[-178 -255 -289  -23 -343   -6  220 -412   26 -109  133 -179  554  553
  170  -66   73 -124  235  241  -51  180 -285   21 -162    3  178  289
 -320 -157   22  -66  174   73  -95  215   -7   90] : S
[ -52 -138 -233  241 -298  -64 -188 -355  117 -149  183 -207 -125  516
  232  -31  315 -224   31   83  -53   41 -294 -238  -32  258  -27  330
 -184  172 -307 -230 -264   24 -355  387 -168  -10] : Q
[   4  -16   59  408 -147 -265 -215 -130   24  128  186   79  380  307
  -93   87  109 -144  388  152  -46  219 -126  -71  -63  127  113  -35
  -26   14  189   29 -244    7 -367 -149   62  -12] : Z
[-135  103  248  271   53 -207 -193 -342  -50  151 -232  135 -165  349
   60  129  -35 -116   25  192 -261   83   33  133 -150    5  203   55
 -139  163 -257   28 -263  -56 -292  -48  -59  199] : D
[-194  139 -310  163  -44  -66 -331  171  110   81   38   78 -250  172
    3  312   88 -299   19   13 -133 -208  -39  -70 -211  340  228  394
 -173  179 -465 -103   36 -175 -405  107 -107  196] : V
[  29 -158   38  119 -203  -55  -21 -273 -101  101   94  -11  -80  424
  128  -51  153  -41 -129  253 -245   64 -124 -110 -155  297  266  281
 -294  -18 -199 -145 -411   20 -295  265 -130  278] : X
[  21 -223 -112  -21  -84  -11  147  -48 -539  -28  137   81  216  106
   64 -179  -51 -451 -188  131   47 -188   68 -102  108  310   -8  213
 -308 -262  -90  -28 -168  142  -31  155  110  171] : Q
[  12 -329  -55  157  167 -354 -325 -527  369 -122  282 -308 -255  356
  273  146   70 -410  498 -323 -110  185 -126 -307 -152 -281  -95  512
  -50  298   73 -299 -190 -276 -505  129 -132 -256] : D
[-106 -342  -34  323 -133 -149  -40 -503  107 -109  142 -166  117  520
  327   44  -97 -113  116  104 -209  128   78  162  -88  -22   81   58
   15  155    5  -28  -71   51 -289  117   16  169] : Z
[  59  -20  218  513    9   23 -540  191 -256  129 -231  209 -188 -178
 -312   84  -61  -65 -218  -48  -99 -188  -16 -243  177  269  -73   -4
 -232  148  -77  122 -138 -136 -491   74   35  273] : N
[-124   89 -101 -329 -141  -64  165  -24  319  -42  430 -556   94  241
  274  194  126  250   27   50 -335  131 -296   -5 -294   39  236  163
  324   62  -56  -23   -5   -5 -152 -132 -177  -35] : N
[-355 -272 -220  380 -127 -395 -326 -420   93    0  227 -378   28  488
   10    3  435   15  318  -23 -213   55  174  109  -33   -6  -78  227
  -70  225 -196 -115 -416  129 -450  306  -90 -136] : T
[-129 -132 -160  283 -181 -317 -115 -600  295   19  167 -305  306  711
  163   17  278  -81  389   79 -240 -203  -18    2 -138   77   71  465
  -59  166  -90 -112 -123   65 -638  127 -137   66] : Q
[-111  -58 -140  292   43  -81 -220   56  230  188   39   28 -235   98
  -58  231  124 -120   63  -25 -105 -162 -230  -58 -250  -56  266  125
   51  376 -313 -185 -178  -89 -421  274  -32   93] : S
[  12  191  142   -3   12  -62   24  171 -137  -24  -74  -30  172  228
   85  -26 -160  113  -16  251 -186   81   19   39   19  377  119  182
 -299 -263   36   94 -162 -238  144  -54   13  273] : S
[  97   68  -45   87 -159  -55 -132 -275  -36  -97  293 -234   64  186
  170   65  475 -264  -83  304  -54   91 -278 -263  -18   70  204  172
 -138   10  -73 -196 -290   88 -185  137 -196  -17] : T
[  46 -175 -240  134 -389 -191  104 -514  364  -33  132 -445  397  606
  283  -66  319   77  176  210  -37   71 -164   37 -274  -63  526  498
 -118  -34   52 -331 -185  -90 -250  401 -126   17] : X
[-163  -68  -49  506 -153  -76  -18 -492 -134   52   35 -172   81  561
   81  224  259 -200   32  476 -349 -398   23 -142   76  206  246  233
 -354   15 -145 -118 -260  141 -457  164 -100  147] : V
[-118   69  -76  162  335  -43 -498  314  -48   44 -296 -142 -187 -265
  -58   -2    8   41 -142 -326   19  -41 -309 -134  -39  123   20  -48
 -148  124   19 -162   41 -286  -46  247   64  112] : Z
[  16 -423  -34  206   87 -182 -120 -275   89  107  236   -7   62  381
   81   59   83 -308  258  131 -205  -99  280  166 -178  -37   58  220
 -231  216 -149 -172 -378  -23 -365  388  -62  113] : V
[-211 -206  -19  105  410  -84 -346 -330   59  -15  -85 -111  -18   11
  -15    0  124  116  341  -29 -101 -136  -12 -169 -237 -247   84   64
   -8  321  -83 -132  109  -70 -184  237 -127 -137] : Z
[-176  -46  -63  288    2 -301 -390 -601 -101  -12 -231  -13 -278  570
  150 -136  279 -308  306  122 -108 -131 -176 -313   29  197  -35  500
 -347  105 -317 -182 -279   25 -571  210 -154   59] : Q
[-191 -170   96  -49   59 -134  108 -489  -91  -45   28 -316 -288  449
  160 -105  -23  -79  138   62 -150  280  -18  -32   -7  -83  -44  164
  -14   79  -38 -177 -315  -38  -80  264 -176   55] : Z
[-164  -99   19  -71 -292  102  220 -341  -18    2  -94   57  127  323
  -80 -214  233  336  247  185  -97 -169 -219 -333   72  104  144  333
 -168  194 -350 -138 -261   49 -319  388 -263   40] : N
[ -51 -226   42   26  206  -28 -138   99   49  -33  129 -206 -111  149
  116   76  121  159 -156  243 -223  108 -203   35 -183   14  218   58
 -131  151 -177  -21 -209  -37  -55  334  -28  -40] : Q
[-139 -201 -121  236 -127 -243 -253 -311   -7  -36   82  -35  130  487
   25   35  241 -140  289  -24 -309  366  -71 -160  -47   77 -140  331
 -145  237 -179 -161  -79   60 -442  220  -77   74] : V
[-269 -155 -350  178 -280 -204    4 -203 -115  -27   75 -268  173  626
    1 -185  299  237  287   26 -161  208 -288 -222  -13   45  -76  253
 -264 -182 -103  -66 -157  236 -152  363  -75  -15] : Z
[ 166  107  100  -56  491  280 -136  154  -54   39 -178  144 -452 -265
  -25  145 -205  -61 -340   48 -196 -395 -238 -306 -199  -79  181 -275
 -132  109  -15  -55   90 -187  160   44   18  157] : T
[-223 -300 -182  517 -124 -103 -428 -416 -394   73  -30 -177  109  295
 -161   54  466 -264   -8   96 -181  -31   69 -225   88  315  -35  176
 -283  245  -84 -290 -452   78 -483  418 -124  131] : Z
[ -29  -34  127   76 -330 -203 -111 -479  145   -3  298 -389  386  384
  173 -141  439 -128  234  255  -93  209  -60  -64 -190  -60  296  329
  -99  167  -86 -327 -510  -52 -258  322 -254  -34] : X
[   3  315   21  153  -70  -10  -38  124    7   11  102  280 -108  164
    9  189 -155 -367  145  128 -147  -98 -214  -58 -122   53   49  -20
   29  111  -73   73  140 -223 -164 -147  117  228] : X
[-472   73 -243  299 -561 -120  -50 -332   11  160  203 -334  207  833
   79  216  253  -54  117  187 -358  -40 -139 -119 -157  326  334  482
 -119   88 -162 -120 -296  -11 -671   85 -209  280] : Z
[ -92   16 -117  -19  -41  -15 -222    9  289  -46   33 -189  -23  -47
   47   81  181   38   51 -159 -126   38 -178 -251 -108  -94  163  340
  -13  249 -120 -297  149 -222 -196  205  -87  -44] : X
[  67   92  -62  519   -8 -119  -89  131 -214  211  117  150 -124  158
 -213  355  -23 -164   90  142 -156 -208  185  141  -56  492  165  -15
 -112  -35  -52  121 -297  -91 -421  -60   29  269] : D
[-197  -12  108  332 -274  -12 -167 -209  121    3  181 -252  -70  246
   91  -41  405  -73  -65  236 -163 -107   33   26  -69   10  135  187
  -87  364 -234 -229 -389   65 -226  301 -143   27] : S
[  21 -283 -175  402 -285 -130 -195 -292   80   13   83   53   16  142
   -8 -148  352 -136  270 -171  135  128  -11 -214   44  -54  -12  395
 -151  192  -36 -416 -323 -118 -277  479  -68    8] : Z
[ -15  -70  -53  490  -55 -168 -427 -312   20   47  101 -124 -127  354
   -2  -85  445 -118   43   50  -16  235 -355 -292  -50  108   90   75
  -73  266 -157 -300 -434   50 -503  423 -100  -27] : Z
[  43 -244   89  -24  126 -123  315 -540 -262   60   92 -497  -30  367
  -56 -102  100  434  183   79 -401  -83  -76 -245   -7 -102  -32 -156
  -41 -238  390  -66 -232  154  -59  188  -98 -111] : D
[-237  -86 -198  427 -111 -386 -322 -278  253   53  297 -602  246  575
  344  280  364 -297  328   58 -161   39 -216  242 -291  -41  216  447
 -135  150 -195  -48 -323   79 -716  119  -73 -115] : Z
[ 174 -264   62  430 -256 -319 -227 -551  218   34  363 -243  622  443
  104  -30  332 -123  319  170  -61  200   43   20 -209  -93  208  283
   -6  124  167 -157 -451  -55 -461  177  -58  -57] : D
[ -78 -296 -163  152 -237 -110   45 -550 -256  -85  267 -251  453  424
   88 -195  116 -220  177  173  106  307  -20 -215    8  132  -45   40
  -38 -253  170  -88 -106  348 -134   11   -9 -171] : S
[-367 -237  -37  293   86 -383 -196 -395  169  -56  -36 -500 -374  398
  166   76  -62   52  180 -258 -173  -26  211  205  -28  -21  -94  209
   91  267 -173  -62 -276 -108 -304  188  -94 -108] : N
[ 150 -415  157  376  330 -293  -77 -696  -77  -25  175    3  270  720
   51   51   25 -325  350  299 -141  399   47 -173  -99  -50   11  323
 -411  -89  235  -26 -256   64 -353   43  -27 -161] : X
[-447   -3 -317  252 -391 -116  -75  209 -238   89  434 -155   53  333
 -129   69  355 -290   40  -28 -158 -332   -2 -151  136  399 -118  452
 -213   36 -180  -70 -275   55 -469  143   44   14] : Q
[-142  191 -102   19 -415   78  146   16 -185   21   88  -30 -107  242
  -73  -23  321  -27   95  119 -120 -237 -271 -324   93  216   10  190
  -97   58 -110  -55 -196  176 -255   48 -164   92] : D
[  -7  296  -37  162  -79  126  -89  119   88  129   72 -266  148   13
  202  436  -47 -219 -329   15 -247  -72 -402   39 -278  342  411    5
    0   98  -92  -96 -138 -230 -286 -144  -17  352] : T
[ -19  184  -27  277  268 -107 -182   69 -489  151 -128 -171 -307  233
 -154  238  -41  -24 -249   84 -336 -356  -57 -120  -63  363   51  -62
 -211 -166  -67  154 -101  -47 -280  110  -45  268] : D
[ 235  -43 -140  386 -204  -98  -30 -214  442   85  166 -230  476  247
  145    4  369 -120  121  339   74  237 -185  256 -470  -12  499  330
    0   61  -21 -316 -140   38  -60  224  -38  136] : Q
[ 160  237  129  140 -140   71   15 -111 -152   83   53  186  195 -118
  162   65 -104 -144 -203  -90 -184    7   -6  135 -128  307   41  -15
  -97  -64 -296  -40  228 -113 -172  -32   58  335] : Z
[  27  -91 -314   74 -103 -155 -152   32  128   -8  -49  509  -21  179
 -143  -36  163  -32  413   68  184    9 -177 -298 -146   -4  155  205
 -109  103 -298  -61   70   22  -88  197  -66 -113] : Q
[ 111  208  170  281  159 -218 -115 -343 -377   82  -73 -303 -199  140
   51  326  -69  -70 -154  121 -357   70   65   84 -156  299  126  -71
    3 -244  223  153   10  -51 -196 -368  -18  216] : S
[ -35  -65   28  145  256 -171 -599  290  -76   42  -87 -147 -192 -107
 -299   73  148  337  216 -114  -28  232 -419 -585  -89 -165  233 -184
 -114   85  238   27 -273 -112 -217  117  -95 -289] : D
[ -51 -169  -20  216  177  -25 -424  214  147  -42   48  130   14    7
   46  121  238  -71  -17   22  -60   -3 -230 -200  -94    9  189  166
 -123  451  -48 -181 -166 -220 -256  269   41  -71] : X
[ 151  223  109  287  -84  -80 -257  -22   10  106 -202  210 -148   86
   25   44    8  -57   70   86  -14  134 -232 -139 -169   34  201   44
 -133  -48   28  -74  -95 -227  -74    2   -7  202] : X
[-244  -23 -153  188 -478   17 -116 -149   41  -54  332 -271    4  523
  171   12  443 -218  104  402  -40  -86 -191 -177   51   25  205  324
 -244   19   67 -173 -353  -30 -348  253  -93  -62] : X
[-271  -33  -66  235   31    5  -28 -637   10 -150 -181 -580 -338  538
  134   15  201  183  -99   47 -207   -2 -333 -113  -46  145   95  305
 -157  224 -201 -139 -178  -15 -339  427 -348  239] : X
[-253   92 -179  403  -17    6 -231 -409  131  177  293 -310 -132  371
   82  276  483  -37 -105   66 -348 -351 -167  -44  -90  191  192  106
   35  313 -289 -237  -66   95 -899  277 -192  200] : D
[-122 -260 -256  145 -509 -101  -38  -74  -43   59   54  408  303  348
  -61 -149 -168 -273  185  -36  132   35  128   14 -106   53   15  192
  -43    1  -75   32  -45  -43 -134   98  145  195] : T
[ -65 -416   45  349 -114 -258 -217 -817 -333    5   67  -14 -218  392
   70  -71    9 -395  204  129 -114  254  262 -314  -15 -154   15   79
 -223 -128  103 -243  -85   85 -198  159  -47 -114] : Z
[ -35 -232 -134 -174 -156  -69   65 -383 -233 -170  -61 -373   83  335
  159 -343  -40  189  -75   21  -74  -43 -180 -278   17  228   17  323
 -297 -371 -102  114  -16  284 -118  104 -129   94] : Q
[-235 -156  292  214  179 -298 -165 -808   85   -1  143 -373  149  565
  282   39   89  -49  252   66 -428  -85  345 -132  -27 -102   -6  310
   45  337 -180 -249 -265  -37 -494  169 -310    5] : N
[-157 -170  -35  228  -92 -128 -195 -258  -15   80   85 -185   80  319
  154   55  106 -121   64  105  -88  115  171    6 -216  -68  315  218
  -35   99  -31 -220 -110  -26 -310  214  -46  -48] : X
[ -87  -32  205   67 -345  -23   65 -610   13  -67  101   60  -81  544
  223   71   85  -77  -84  290 -372 -135 -155 -152  114 -104   91   11
  -15  222 -225  100   34  193 -614  -43 -100   76] : N
[  11 -342  -14  102 -434 -228  107 -646  -17  -42  190  -46  213  630
  104 -167   98 -116  409  181 -105  242  -40 -115  -40 -134   60  272
 -126 -116  284   -3  -34  151 -417  -20   32  -61] : S
[ 122   -8   36  122 -315   67  -18  -84  171 -102  375 -124  347  166
  222  -19  308 -150   54  258 -125  101  -68  -21  -26  130  228  271
  -97  100   68 -159  -67   38 -342  -20   36    0] : Q
[ -98 -136   63 -199   71 -237   87 -576  123 -178  177 -535  220  587
  396 -184  143   39  197  308 -151  489 -518 -205  -94   14   57  161
  -33 -152  -35 -135  -69  202  -27  114 -173 -172] : Q
[ -63  193   51  218 -152   24  -62   48    8   94 -322  428 -120   69
 -112   99 -118   42  141  196  -66 -419 -177 -116   50   55   44 -239
  -36   57   41  130  144 -107   -2 -157  105  156] : S
